Below are the code and all the weights of a small trained network. Each question names an input and a target symbol and asks about switching units off, where a switched-off unit gives its printed mean instead of its output.

import numpy as np


def w(rows, s, z=0):
    codes = np.array(rows[::2]) - 128.0
    scale = np.full(codes.shape[1], s)
    scale[-1] = z or s
    return codes * scale


def f(y):
    return np.maximum(y, 0)


def softmax(a):
    e = np.exp(a - a.max(-1, keepdims=True))
    return e / e.sum(-1, keepdims=True)


def log_softmax(a):
    a = a - a.max(-1, keepdims=True)
    return a - np.log(np.exp(a).sum(-1, keepdims=True))


def net(x, mask):
    ids = ['ΓΛΞαβεημπσψω'.index(c) for c in x.split()]
    T = len(ids)
    res = E[ids] + P[:T]
    r = res
    for j in range(2):
        rows = slice(3 * j, 3 * j + 3)
        q, k, v = (r @ M[0][rows].T for M in (Q, K, V))
        z = softmax(np.where(np.tri(T) > 0, q @ k.T / 3**0.5, -1e9)) @ v
        o = O[0][rows]
        res = res + np.where(mask[j], z, o[:, -1]) @ o[:, :-1]
    y = f(res @ A[0][:, :-1].T + A[0][:, -1])
    res = res + np.where(mask[2:6], y, B[0][:, -1]) @ B[0][:, :-1]
    return log_softmax(res[-1] @ U[:, :-1].T + U[:, -1])


Q, K, V, O, A, B = {}, {}, {}, {}, {}, {}
E = w([
[195,73,55],'Γ',
[18,189,109],'Λ',
[84,153,3],'Ξ',
[166,161,151],'α',
[82,145,234],'β',
[154,178,120],'ε',
[183,162,144],'η',
[147,106,162],'μ',
[182,181,57],'π',
[75,73,219],'σ',
[146,121,141],'ψ',
[182,138,154],'ω',
],0.015)
P = w([
[153,140,228],'0',
[176,254,157],'1',
[121,123,213],'2',
[79,32,222],'3',
[134,163,145],'4',
[139,217,125],'5',
[65,50,157],'6',
],0.006)
Q[0] = w([
[85,208,167],'H0',
[59,128,233],'H0',
[176,185,113],'H0',
[114,1,129],'H1',
[126,136,187],'H1',
[138,231,108],'H1',
],0.0099)
K[0] = w([
[134,156,174],'H0',
[117,144,218],'H0',
[148,173,96],'H0',
[136,250,104],'H1',
[99,122,141],'H1',
[79,111,133],'H1',
],0.012)
V[0] = w([
[127,30,109],'H0',
[116,188,245],'H0',
[172,154,130],'H0',
[25,182,90],'H1',
[188,183,125],'H1',
[92,135,248],'H1',
],0.015)
O[0] = w([
[142,96,238,3],'H0',
[76,152,85,121],'H0',
[176,127,94,167],'H0',
[83,225,183,170],'H1',
[169,196,2,204],'H1',
[25,122,109,107],'H1',
],0.0099,0.0043)
A[0] = w([
[118,102,158,3],'N0',
[184,139,117,53],'N1',
[2,164,55,91],'N2',
[40,103,111,36],'N3',
],0.0095,0.006)
B[0] = w([
[122,95,2,129],'N0',
[150,28,148,151],'N1',
[81,145,121,244],'N2',
[229,111,204,157],'N3',
],0.0093,0.011)
U = w([
[210,7,151,128],'Γ',
[67,245,190,2],'Λ',
[189,255,191,250],'Ξ',
[112,162,89,24],'α',
[24,167,191,14],'β',
[126,193,95,60],'ε',
[134,133,66,90],'η',
[95,73,113,40],'μ',
[197,90,86,6],'π',
[37,88,240,108],'σ',
[100,107,105,254],'ψ',
[132,94,69,55],'ω',
],0.0097,0.0066)

Each question gives the input, a string of symbols that net reads in full, and the target symbol t.
The units are the heads (3 rows each of Q, K, V and O) and the neurons (one row each of A and B). Each row of codes is followed by its name. A weight is (code - 128) times the scale printed after its matrix; where a second scale follows, it is the last column's (O, A, B and U).
mask holds one flag per unit, heads first, then neurons. A switched-off unit (its flag False) gives its mean, the last column of its rows in O or B, instead of its output. The means were averaged over made-up inputs and are rounded, as every weight is.
A unit's drop is (log p(t) with every unit on - log p(t) with that unit switched off) / (log p(t) with every unit on - log p(t) with every unit switched off).
The circuit of an input: a set's keep is (log p(t) with only the set's units on - log p(t) with every unit switched off) / (log p(t) with every unit on - log p(t) with every unit switched off). Starting from all 6 units, units are removed one at a time, each time the one whose removal leaves the highest keep (on an exact tie, the one counted first), for as long as the keep stays at least 0.8.
units of the circuit, in order: the units of the circuit, biggest drop first
most important unit: the unit with the biggest drop
k most important neurons: the k neurons with the biggest drops, biggest first
heads that matter: for each layer, one digit per head in row order, 1 if its drop is at least 0.15 and else 0, layers parted by /
drop when u is switched off: that unit's drop, to one decimal
input μ ψ ω σ ψ ω, target σ: units of the circuit, in order : H1
input η π Ξ ε Γ, target Γ: units of the circuit, in order : H0, N1
input Γ Ξ η, target Γ: units of the circuit, in order : H1, N1
input Ξ Ξ Γ Ξ ω, target Γ: 2 most important neurons : N1, N2
input Γ Ξ ψ Γ ψ ε, target Γ: heads that matter : 01
input σ ψ ε, target σ: heads that matter : 01
input Γ η η, target Γ: heads that matter : 01
input ε Ξ Γ, target Γ: 2 most important neurons : N1, N2
input ψ η Ξ Ξ Ξ Ξ Ξ, target Ξ: heads that matter : 11
input Ξ ψ η Γ Ξ Ξ, target Γ: units of the circuit, in order : H1, H0
input Γ η Ξ, target Γ: drop when H0 is switched off : 0.5
input ψ η π σ Γ Ξ, target σ: drop when N3 is switched off : 0.1
input ε ψ η Ξ β, target β: drop when H1 is switched off : 0.3
input Γ π ψ, target Γ: drop when H0 is switched off : 0.1
input Ξ Ξ α Γ Ξ Ξ μ, target Ξ: most important unit : H1
